Below are the code and all the weights of a small trained network. Each question names an input and a class and asks about switching units off, where a switched-off unit gives its printed mean instead of its output.

import numpy as np


def w(rows, s, z=0):
    codes = np.array(rows[::2]) - 128.0
    scale = np.full(codes.shape[1], s)
    scale[-1] = z or s
    return codes * scale


def norm(h):
    return h / np.sqrt((h * h).mean(-1, keepdims=True) + 1e-5)


def f(y):
    return np.maximum(y, 0)


def log_softmax(a):
    a = a - a.max(-1, keepdims=True)
    return a - np.log(np.exp(a).sum(-1, keepdims=True))


def net(x, mask):
    res = np.array(x, float).reshape(1, 4) / 4 @ E
    u = 0
    for l in range(3):
        y = f(norm(res) @ A[l][:, :-1].T + A[l][:, -1])
        res = res + np.where(mask[u : u + 10], y, B[l][:, -1]) @ B[l][:, :-1]
        u += 10
    return log_softmax(norm(res)[-1] @ U[:, :-1].T + U[:, -1])


A, B = {}, {}
E = w([
[145,175,133,26,64,75,140,147,182],'x0',
[198,19,61,146,92,60,78,170,153],'x1',
[69,145,155,108,108,34,35,155,15],'x2',
[253,147,187,143,74,188,38,75,125],'x3',
],0.006)
A[0] = w([
[176,92,87,174,136,151,174,131,249,8],'L0N1',
[171,69,103,140,95,114,100,117,141,24],'L0N2',
[106,49,86,222,173,177,109,75,95,3],'L0N3',
[130,185,162,111,111,130,165,121,90,97],'L0N4',
[56,99,31,140,175,101,160,195,167,73],'L0N5',
[196,114,133,136,79,168,110,58,110,105],'L0N6',
[141,168,118,135,150,129,149,147,133,69],'L0N7',
[158,132,149,47,65,61,176,114,199,57],'L0N8',
[99,119,73,94,145,58,30,133,47,76],'L0N9',
[112,39,2,187,81,86,83,170,175,45],'L0N10',
],0.0078,0.004)
B[0] = w([
[34,44,63,88,101,219,39,121,138,242],'L0N1',
[194,120,221,60,111,159,180,166,95,186],'L0N2',
[180,253,90,143,223,93,64,252,173,220],'L0N3',
[173,58,87,131,192,94,158,111,111,182],'L0N4',
[119,136,198,227,32,30,203,79,163,254],'L0N5',
[77,111,148,196,80,33,220,132,169,242],'L0N6',
[114,120,115,151,116,143,112,105,96,138],'L0N7',
[161,209,62,161,221,96,59,196,133,231],'L0N8',
[72,68,63,124,113,239,112,130,170,250],'L0N9',
[192,92,178,41,206,162,187,119,62,249],'L0N10',
],0.0064,0.005)
A[1] = w([
[219,123,146,175,87,166,71,115,128,87],'L1N1',
[161,144,150,161,92,136,91,112,124,18],'L1N2',
[67,123,141,87,88,118,60,131,2,2],'L1N3',
[133,160,109,111,155,196,177,76,200,29],'L1N4',
[81,72,79,105,128,205,118,87,165,112],'L1N5',
[197,141,207,169,91,150,73,85,158,46],'L1N6',
[166,162,146,133,73,143,89,90,138,102],'L1N7',
[91,191,151,115,215,162,177,44,86,70],'L1N8',
[126,124,148,128,86,143,104,144,93,80],'L1N9',
[114,122,154,121,128,130,100,110,121,31],'L1N10',
],0.0085,0.0036)
B[1] = w([
[69,126,95,163,173,89,250,82,150,242],'L1N1',
[88,155,138,106,161,144,184,118,157,155],'L1N2',
[88,32,54,150,123,250,89,110,214,203],'L1N3',
[102,53,62,99,98,194,57,125,112,227],'L1N4',
[99,151,175,197,15,123,60,230,83,254],'L1N5',
[55,134,117,134,163,60,253,100,143,223],'L1N6',
[68,91,93,127,152,74,121,103,140,182],'L1N7',
[230,73,169,50,75,112,123,93,43,247],'L1N8',
[143,117,148,180,102,155,165,159,224,149],'L1N9',
[123,99,79,103,114,143,131,132,119,132],'L1N10',
],0.0065,0.004)
A[2] = w([
[151,155,116,195,162,118,98,164,113,214],'L2N1',
[146,121,147,87,138,128,130,124,120,7],'L2N2',
[179,80,152,101,123,134,153,108,99,27],'L2N3',
[83,146,147,138,158,144,138,128,89,81],'L2N4',
[127,148,248,115,106,152,130,171,175,129],'L2N5',
[136,123,184,210,181,163,106,111,88,43],'L2N6',
[104,205,155,68,115,169,119,78,108,144],'L2N7',
[136,183,107,63,89,89,92,126,169,2],'L2N8',
[147,121,113,124,114,105,115,167,110,207],'L2N9',
[78,107,154,125,150,127,78,116,141,70],'L2N10',
],0.011,0.003)
B[2] = w([
[136,213,126,104,86,113,73,55,108,252],'L2N1',
[149,140,205,148,103,156,82,160,143,151],'L2N2',
[133,150,234,102,88,125,101,73,63,224],'L2N3',
[167,115,97,96,133,121,143,105,197,174],'L2N4',
[84,205,187,140,93,163,122,113,98,146],'L2N5',
[145,124,54,65,179,93,126,207,161,209],'L2N6',
[197,34,105,115,172,134,153,164,170,184],'L2N7',
[165,204,88,162,255,181,140,139,101,194],'L2N8',
[141,164,183,131,135,166,86,30,94,240],'L2N9',
[148,132,116,169,119,181,104,165,154,175],'L2N10',
],0.0074,0.0037)
U = w([
[66,66,51,141,66,219,70,149,170,211],'0',
[58,132,128,161,116,42,246,76,151,254],'1',
[234,57,163,45,137,143,131,117,73,111],'2',
[175,218,51,133,243,118,91,168,133,130],'3',
[116,211,191,160,61,114,61,109,79,64],'4',
],0.012,0.00059)

Each question gives the input, the list of numbers given to net, and the class t.
The units are the neurons (one row each of A and B). Each row of codes is followed by its name. A weight is (code - 128) times the scale printed after its matrix; where a second scale follows, it is the last column's (A, B and U).
mask holds one flag per neuron, layer by layer. A switched-off neuron (its flag False) gives its mean, the last column of its row in B, instead of its output. The means were averaged over made-up inputs and are rounded, as every weight is.
A unit's drop is (log p(t) with every unit on - log p(t) with that unit switched off) / (log p(t) with every unit on - log p(t) with every unit switched off).
The circuit of an input: a set's keep is (log p(t) with only the set's units on - log p(t) with every unit switched off) / (log p(t) with every unit on - log p(t) with every unit switched off). Starting from the 12 units with the biggest drops (on a tie, the unit counted first), units are removed one at a time, each time the one whose removal leaves the highest keep (on an exact tie, the one counted first), for as long as the keep stays at least 0.8.
circuit, biggest first: the units of the circuit, biggest drop first
top k neurons: the k neurons with the biggest drops, biggest first
k most important neurons of layer l: the k neurons of layer l with the biggest drops, biggest first
input [-1,-1,-3,2], class 4: top 3 neurons -> (L1N5, L0N1, L0N9)
input [7,6,1,4], class 3: circuit, biggest first -> (L0N8)
input [-6,8,3,2], class 2: top 3 neurons -> (L0N10, L0N2, L0N8)
input [-7,0,4,1], class 3: 2 most important neurons of layer 0 -> (L0N3, L0N1)
input [0,-6,6,7], class 1: circuit, biggest first -> (L1N6, L1N1)
input [6,8,6,-4], class 2: 2 most important neurons of layer 0 -> (L0N10, L0N1)
input [-7,5,0,-3], class 3: top 2 neurons -> (L0N3, L1N8)
input [7,1,-7,6], class 0: 3 most important neurons of layer 0 -> (L0N1, L0N3, L0N5)
input [1,6,-5,-4], class 2: top 2 neurons -> (L0N10, L0N9)
input [3,3,5,-5], class 0: top 2 neurons -> (L0N9, L0N6)
input [7,-7,2,-2], class 2: circuit, biggest first -> (L1N8, L2N7)
input [-5,-5,3,5], class 1: 3 most important neurons of layer 0 -> (L0N10, L0N8, L0N6)
input [8,7,-2,-7], class 3: 3 most important neurons of layer 1 -> (L1N1, L1N6, L1N8)
input [-2,-7,-5,-2], class 2: circuit, biggest first -> (L1N8)
input [-4,-4,8,-8], class 0: 2 most important neurons of layer 0 -> (L0N9, L0N6)
input [1,6,-2,6], class 1: 3 most important neurons of layer 1 -> (L1N1, L1N6, L1N8)
input [-5,0,4,-3], class 3: top 3 neurons -> (L0N3, L0N1, L2N6)
input [-7,7,2,-4], class 2: top 3 neurons -> (L0N10, L0N8, L0N2)
input [2,-8,-6,2], class 2: top 2 neurons -> (L1N8, L0N9)
input [7,3,-3,-2], class 3: circuit, biggest first -> (L0N8)
input [-1,-8,-6,-3], class 2: top 2 neurons -> (L1N8, L0N9)
input [-1,-8,-8,-6], class 0: 2 most important neurons of layer 1 -> (L1N4, L1N5)
input [6,-7,8,-5], class 0: top 2 neurons -> (L1N3, L0N10)
input [0,-2,-3,0], class 4: 2 most important neurons of layer 1 -> (L1N5, L1N3)
input [-1,5,-6,8], class 1: 2 most important neurons of layer 0 -> (L0N9, L0N6)
input [8,6,-1,-5], class 3: 2 most important neurons of layer 0 -> (L0N8, L0N6)
